Below are the code and all the weights of a small trained network. Each question names an input and a class and asks about switching units off, where a switched-off unit gives its printed mean instead of its output.

import numpy as np


def w(rows, s, z=0):
    codes = np.array(rows[::2]) - 128.0
    scale = np.full(codes.shape[1], s)
    scale[-1] = z or s
    return codes * scale


def norm(h):
    return h / np.sqrt((h * h).mean(-1, keepdims=True) + 1e-5)


def f(y):
    return y / 2 * (1 + np.tanh(0.7978845608 * (y + 0.044715 * y**3)))


def log_softmax(a):
    a = a - a.max(-1, keepdims=True)
    return a - np.log(np.exp(a).sum(-1, keepdims=True))


def net(x, mask):
    res = np.array(x, float).reshape(1, 5) / 4 @ E
    u = 0
    for l in range(4):
        y = f(norm(res) @ A[l][:, :-1].T + A[l][:, -1])
        res = res + np.where(mask[u : u + 9], y, B[l][:, -1]) @ B[l][:, :-1]
        u += 9
    return log_softmax(norm(res)[-1] @ U[:, :-1].T + U[:, -1])


A, B = {}, {}
E = w([
[104,137,91,134,139,194,132],'x0',
[200,75,91,112,119,92,172],'x1',
[144,157,246,177,180,185,145],'x2',
[113,70,167,78,93,112,132],'x3',
[159,152,105,83,88,175,124],'x4',
],0.011)
A[0] = w([
[227,211,133,122,148,141,157,111],'0.n0',
[106,154,126,220,208,160,106,112],'0.n1',
[96,80,174,49,75,115,139,109],'0.n2',
[133,138,108,127,151,87,157,138],'0.n3',
[216,163,100,114,68,179,54,180],'0.n4',
[36,60,102,163,175,139,19,3],'0.n5',
[114,151,95,136,192,135,83,36],'0.n6',
[74,48,111,2,150,25,167,155],'0.n7',
[130,246,200,62,64,125,106,95],'0.n8',
],0.0067,0.002)
B[0] = w([
[184,83,160,211,120,107,88,174],'0.n0',
[211,74,166,155,125,36,47,204],'0.n1',
[160,115,102,69,170,103,79,172],'0.n2',
[212,223,108,162,63,174,157,144],'0.n3',
[116,59,177,71,64,100,181,191],'0.n4',
[230,59,119,141,70,109,50,160],'0.n5',
[119,50,145,221,10,131,106,135],'0.n6',
[158,105,21,153,238,255,148,253],'0.n7',
[73,182,83,72,52,85,118,184],'0.n8',
],0.0064,0.0047)
A[1] = w([
[68,196,41,24,90,178,65,202],'1.n0',
[148,64,109,252,128,117,79,112],'1.n1',
[64,21,82,184,165,121,124,170],'1.n2',
[123,108,198,124,169,85,64,59],'1.n3',
[229,65,104,109,153,170,96,143],'1.n4',
[64,122,163,203,69,145,146,148],'1.n5',
[91,96,191,158,80,231,99,150],'1.n6',
[51,1,77,151,139,71,199,252],'1.n7',
[76,46,133,53,153,100,105,254],'1.n8',
],0.0088,0.0015)
B[1] = w([
[145,169,148,172,106,38,201,254],'1.n0',
[181,254,48,45,159,155,125,226],'1.n1',
[150,160,63,176,137,167,65,207],'1.n2',
[67,78,208,50,165,104,156,174],'1.n3',
[125,66,184,152,134,172,125,235],'1.n4',
[176,108,87,68,153,148,109,151],'1.n5',
[41,204,103,46,143,172,119,182],'1.n6',
[188,183,159,121,153,185,119,221],'1.n7',
[159,250,84,72,177,211,155,186],'1.n8',
],0.0069,0.0066)
A[2] = w([
[97,173,163,116,187,227,107,43],'2.n0',
[111,140,123,101,117,131,87,150],'2.n1',
[216,38,100,135,147,147,120,174],'2.n2',
[109,162,62,178,163,123,67,172],'2.n3',
[178,112,168,225,111,186,179,49],'2.n4',
[95,33,176,170,54,130,188,196],'2.n5',
[37,209,147,206,149,189,111,247],'2.n6',
[137,114,255,123,88,210,50,127],'2.n7',
[100,186,197,218,176,231,202,193],'2.n8',
],0.0086,0.0014)
B[2] = w([
[96,53,79,113,100,64,126,239],'2.n0',
[192,153,54,100,138,94,170,144],'2.n1',
[170,146,73,180,114,183,117,253],'2.n2',
[154,132,139,138,118,245,107,219],'2.n3',
[112,128,143,139,116,156,121,173],'2.n4',
[64,55,97,147,108,159,98,139],'2.n5',
[174,85,52,128,162,97,129,211],'2.n6',
[89,60,119,131,128,150,97,224],'2.n7',
[77,180,51,92,148,92,138,230],'2.n8',
],0.011,0.0051)
A[3] = w([
[51,243,23,77,95,153,218,172],'3.n0',
[114,122,167,43,217,127,30,96],'3.n1',
[139,229,238,144,195,96,110,4],'3.n2',
[86,38,88,120,72,151,188,186],'3.n3',
[36,153,89,110,137,73,83,177],'3.n4',
[56,2,183,66,136,46,104,143],'3.n5',
[246,65,76,75,27,140,161,175],'3.n6',
[75,136,115,125,97,171,202,122],'3.n7',
[132,129,121,178,147,232,32,78],'3.n8',
],0.0075,0.0018)
B[3] = w([
[166,142,222,129,62,101,203,254],'3.n0',
[43,83,137,93,178,128,149,175],'3.n1',
[57,150,177,198,116,100,72,131],'3.n2',
[122,142,133,222,137,132,135,166],'3.n3',
[166,43,132,20,114,186,218,181],'3.n4',
[138,163,45,95,150,117,88,191],'3.n5',
[130,192,148,163,195,81,2,237],'3.n6',
[103,124,198,76,70,50,121,140],'3.n7',
[146,103,153,101,55,172,130,213],'3.n8',
],0.0074,0.0071)
U = w([
[88,177,205,203,167,59,75,134],'0',
[234,198,49,141,159,231,79,177],'1',
[38,73,65,9,205,137,120,150],'2',
[110,168,200,66,41,58,221,106],'3',
[85,50,159,186,94,197,87,1],'4',
],0.012,0.0033)

Each question gives the input, the list of numbers given to net, and the class t.
The units are the neurons (one row each of A and B). Each row of codes is followed by its name. A weight is (code - 128) times the scale printed after its matrix; where a second scale follows, it is the last column's (A, B and U).
mask holds one flag per neuron, layer by layer. A switched-off neuron (its flag False) gives its mean, the last column of its row in B, instead of its output. The means were averaged over made-up inputs and are rounded, as every weight is.
A unit's drop is (log p(t) with every unit on - log p(t) with that unit switched off) / (log p(t) with every unit on - log p(t) with every unit switched off).
The circuit of an input: a set's keep is (log p(t) with only the set's units on - log p(t) with every unit switched off) / (log p(t) with every unit on - log p(t) with every unit switched off). Starting from the 12 units with the biggest drops (on a tie, the unit counted first), units are removed one at a time, each time the one whose removal leaves the highest keep (on an exact tie, the one counted first), for as long as the keep stays at least 0.8.
circuit, biggest first: the units of the circuit, biggest drop first
unit that matters most: the unit with the biggest drop
k most important neurons: the k neurons with the biggest drops, biggest first
k most important neurons of layer l: the k neurons of layer l with the biggest drops, biggest first
drop when u is switched off: that unit's drop, to one decimal
input [-8,0,2,-8,4], class 0: unit that matters most -> 0.n7
input [4,-5,6,6,7], class 3: circuit, biggest first -> [0.n8, 3.n0, 1.n0, 0.n7]
input [1,6,8,0,-7], class 0: circuit, biggest first -> [3.n2, 0.n7]
input [6,-6,-6,1,2], class 3: circuit, biggest first -> [1.n0, 3.n0]
input [0,-2,-8,5,8], class 3: circuit, biggest first -> [1.n0, 3.n0]
input [-5,1,-2,0,7], class 0: 2 most important neurons -> [3.n6, 1.n1]
input [-5,-4,-2,8,-2], class 1: 3 most important neurons -> [0.n7, 1.n2, 1.n6]
input [-1,-4,-7,-8,1], class 3: 2 most important neurons -> [1.n0, 0.n7]
input [-2,-2,2,-5,-3], class 0: 3 most important neurons -> [0.n1, 0.n7, 1.n3]
input [-1,6,8,-1,3], class 4: 2 most important neurons of layer 0 -> [0.n0, 0.n7]
input [-6,2,1,8,-1], class 1: 3 most important neurons -> [0.n7, 2.n2, 1.n6]
input [-1,3,5,-3,2], class 4: 2 most important neurons of layer 0 -> [0.n7, 0.n0]
input [-3,1,5,-4,-7], class 0: 2 most important neurons of layer 0 -> [0.n1, 0.n7]
input [-8,3,2,8,-2], class 1: circuit, biggest first -> [0.n7]
input [-4,-5,-6,2,3], class 3: 2 most important neurons -> [1.n0, 3.n0]
input [6,8,1,-5,6], class 4: 2 most important neurons of layer 0 -> [0.n4, 0.n7]
input [-3,-7,-6,4,-2], class 1: drop when 0.n7 is switched off -> 0.7
input [-5,3,7,-2,-2], class 0: drop when 0.n7 is switched off -> 0.2
input [3,-2,-8,3,1], class 1: drop when 0.n7 is switched off -> 1.1
input [2,1,7,-7,4], class 2: unit that matters most -> 2.n8
